Here is a tiny trained network, its code and every weight. The questions are about switching its units off for an input and a target symbol, where a switched-off unit gives its printed mean instead of its output.

import numpy as np


def w(rows, s, z=0):
    codes = np.array(rows[::2]) - 128.0
    scale = np.full(codes.shape[1], s)
    scale[-1] = z or s
    return codes * scale


def f(y):
    return y / 2 * (1 + np.tanh(0.7978845608 * (y + 0.044715 * y**3)))


def softmax(a):
    e = np.exp(a - a.max(-1, keepdims=True))
    return e / e.sum(-1, keepdims=True)


def log_softmax(a):
    a = a - a.max(-1, keepdims=True)
    return a - np.log(np.exp(a).sum(-1, keepdims=True))


def net(x, mask):
    ids = ['ΘΛΠβηψω'.index(c) for c in x.split()]
    T = len(ids)
    res = E[ids] + P[:T]
    r = res
    for j in range(2):
        rows = slice(4 * j, 4 * j + 4)
        q, k, v = (r @ M[0][rows].T for M in (Q, K, V))
        z = softmax(np.where(np.tri(T) > 0, q @ k.T / 4**0.5, -1e9)) @ v
        o = O[0][rows]
        res = res + np.where(mask[j], z, o[:, -1]) @ o[:, :-1]
    y = f(res @ A[0][:, :-1].T + A[0][:, -1])
    res = res + np.where(mask[2:10], y, B[0][:, -1]) @ B[0][:, :-1]
    return log_softmax(res[-1] @ U[:, :-1].T + U[:, -1])


Q, K, V, O, A, B = {}, {}, {}, {}, {}, {}
E = w([
[85,241,76,250,151,104,10,18,247],'Θ',
[250,29,52,164,167,163,47,10,254],'Λ',
[243,185,177,242,242,104,173,200,213],'Π',
[69,28,147,223,108,183,46,205,169],'β',
[142,33,184,195,17,19,162,61,24],'η',
[2,30,150,6,189,62,237,78,166],'ψ',
[80,180,226,4,124,241,104,32,8],'ω',
],0.0044)
P = w([
[62,234,4,40,36,43,37,133,151],'0',
[92,167,102,185,74,162,112,52,212],'1',
[240,10,239,60,251,22,21,213,65],'2',
[115,141,239,210,51,244,231,58,223],'3',
[248,4,234,252,243,116,31,20,219],'4',
[72,158,140,176,65,207,190,60,145],'5',
],0.0043)
Q[0] = w([
[95,25,215,252,122,229,101,4,251],'H1',
[199,10,240,226,248,14,5,22,215],'H1',
[40,248,45,7,6,177,253,241,29],'H1',
[67,227,116,243,7,252,252,6,244],'H1',
[53,105,202,248,13,251,155,7,250],'H2',
[248,7,237,253,232,130,13,10,252],'H2',
[10,222,72,242,8,249,242,7,254],'H2',
[7,235,9,24,19,252,247,196,53],'H2',
],0.0043)
K[0] = w([
[236,6,252,194,216,227,252,125,111],'H1',
[124,102,253,14,167,239,248,83,23],'H1',
[96,202,6,231,81,42,5,139,236],'H1',
[242,7,245,253,223,158,111,200,234],'H1',
[252,21,252,251,247,194,182,68,214],'H2',
[142,5,254,174,161,161,245,173,11],'H2',
[251,110,247,248,252,229,44,58,235],'H2',
[236,246,6,155,199,77,4,57,243],'H2',
],0.0043)
V[0] = w([
[244,33,56,243,59,31,135,123,198],'H1',
[16,59,105,20,218,119,216,133,215],'H1',
[60,114,79,180,208,34,206,183,208],'H1',
[221,208,116,133,221,245,78,206,185],'H1',
[246,228,135,69,244,35,242,60,165],'H2',
[81,248,188,242,147,109,146,222,87],'H2',
[85,35,232,134,50,121,236,229,46],'H2',
[196,192,162,89,60,3,197,7,38],'H2',
],0.0042)
O[0] = w([
[216,73,30,217,13,44,133,216,225,217],'H1',
[31,10,141,65,249,121,229,87,239,97],'H1',
[34,108,60,222,203,40,234,215,226,121],'H1',
[188,234,58,124,228,245,58,219,138,102],'H1',
[228,220,69,47,232,74,253,22,86,61],'H2',
[65,251,60,246,170,74,159,229,39,86],'H2',
[142,49,200,146,200,24,68,216,20,6],'H2',
[172,150,193,88,32,12,243,19,20,87],'H2',
],0.0043,0.0018)
A[0] = w([
[172,146,245,82,235,233,83,62,17,253],'N1',
[157,12,240,179,247,18,54,183,58,75],'N2',
[241,244,19,205,177,114,237,81,188,173],'N3',
[3,255,100,220,37,200,195,85,167,122],'N4',
[230,165,64,218,76,242,59,135,248,102],'N5',
[135,178,61,188,255,223,49,241,229,155],'N6',
[161,43,66,251,219,9,133,227,220,228],'N7',
[252,166,111,239,42,82,12,230,104,213],'N8',
],0.0042,0.0033)
B[0] = w([
[199,185,124,27,226,240,105,161,30,198],'N1',
[31,135,251,47,130,79,65,16,147,177],'N2',
[217,229,66,166,192,54,235,70,110,197],'N3',
[6,239,252,203,221,24,20,48,94,211],'N4',
[151,177,33,149,84,226,73,115,213,254],'N5',
[31,119,39,59,239,225,109,236,155,227],'N6',
[73,16,79,144,117,31,221,242,133,244],'N7',
[225,121,124,239,21,161,27,223,5,237],'N8',
],0.0042,0.0047)
U = w([
[38,237,185,216,179,69,43,35,180,3],'Θ',
[253,71,40,58,35,221,158,54,232,72],'Λ',
[222,178,33,154,239,96,241,213,33,170],'Π',
[36,61,85,128,120,217,62,244,106,124],'β',
[208,89,196,222,8,19,101,100,31,159],'η',
[6,38,171,54,216,19,226,69,240,221],'ψ',
[129,171,234,47,217,225,56,61,28,184],'ω',
],0.0042,0.003)

Each question gives the input, a string of symbols that net reads in full, and the target symbol t.
The units are the heads (4 rows each of Q, K, V and O) and the neurons (one row each of A and B). Each row of codes is followed by its name. A weight is (code - 128) times the scale printed after its matrix; where a second scale follows, it is the last column's (O, A, B and U).
mask holds one flag per unit, heads first, then neurons. A switched-off unit (its flag False) gives its mean, the last column of its rows in O or B, instead of its output. The means were averaged over made-up inputs and are rounded, as every weight is.
A unit's drop is (log p(t) with every unit on - log p(t) with that unit switched off) / (log p(t) with every unit on - log p(t) with every unit switched off).
The circuit of an input: a set's keep is (log p(t) with only the set's units on - log p(t) with every unit switched off) / (log p(t) with every unit on - log p(t) with every unit switched off). Starting from all 10 units, units are removed one at a time, each time the one whose removal leaves the highest keep (on an exact tie, the one counted first), for as long as the keep stays at least 0.8.
circuit, biggest first: the units of the circuit, biggest drop first
top k neurons: the k neurons with the biggest drops, biggest first
which heads matter: for each layer, one digit per head in row order, 1 if its drop is at least 0.15 and else 0, layers parted by /
drop of u: that unit's drop, to one decimal
input η Π Π Π Π η, target Π: which heads matter : 11
input Λ Θ β Θ Θ, target β: which heads matter : 01
input ω Λ β, target ω: which heads matter : 10
input ψ Θ ω Θ η, target ω: circuit, biggest first : (H1 N1)
input η ψ Λ, target ψ: circuit, biggest first : (H1 N8 N7)
input η Θ β β β Θ, target β: circuit, biggest first : (H2 N6)
input Θ β η β β, target η: circuit, biggest first : (H1 N8 H2)
input β β Λ Π Λ, target Π: which heads matter : 11
input η η Π, target η: which heads matter : 11
input Θ ω η, target ω: which heads matter : 10
input ψ β ψ Π η, target ψ: top 2 neurons : (N8 N2)
input η Π Λ, target η: circuit, biggest first : (H2 H1 N6)
input β ψ Π Π, target Π: circuit, biggest first : (H2 N3 H1)
input β β ψ ψ Λ, target ψ: circuit, biggest first : (H1 N8)
input η Λ η ψ Π, target ψ: top 3 neurons : (N2 N7 N8)
input Π Λ η Θ Π, target η: circuit, biggest first : (H2 H1 N8)
input η ψ ψ Λ Π Π, target Π: circuit, biggest first : (N3 H2 H1)
input ω ψ β, target ω: top neuron : (N1)
input Π ω Π, target ω: top 2 neurons : (N1 N2)
input Θ Λ Λ, target Λ: top neuron : (N4)
input η Π ω Π Θ, target ω: drop of N7 : 0.1
input Λ β Λ ψ β, target ψ: drop of N5 : 0.0
input β ψ Θ ω Λ, target ω: drop of N1 : 0.2
input ω Θ Λ η β, target η: drop of N8 : 0.2
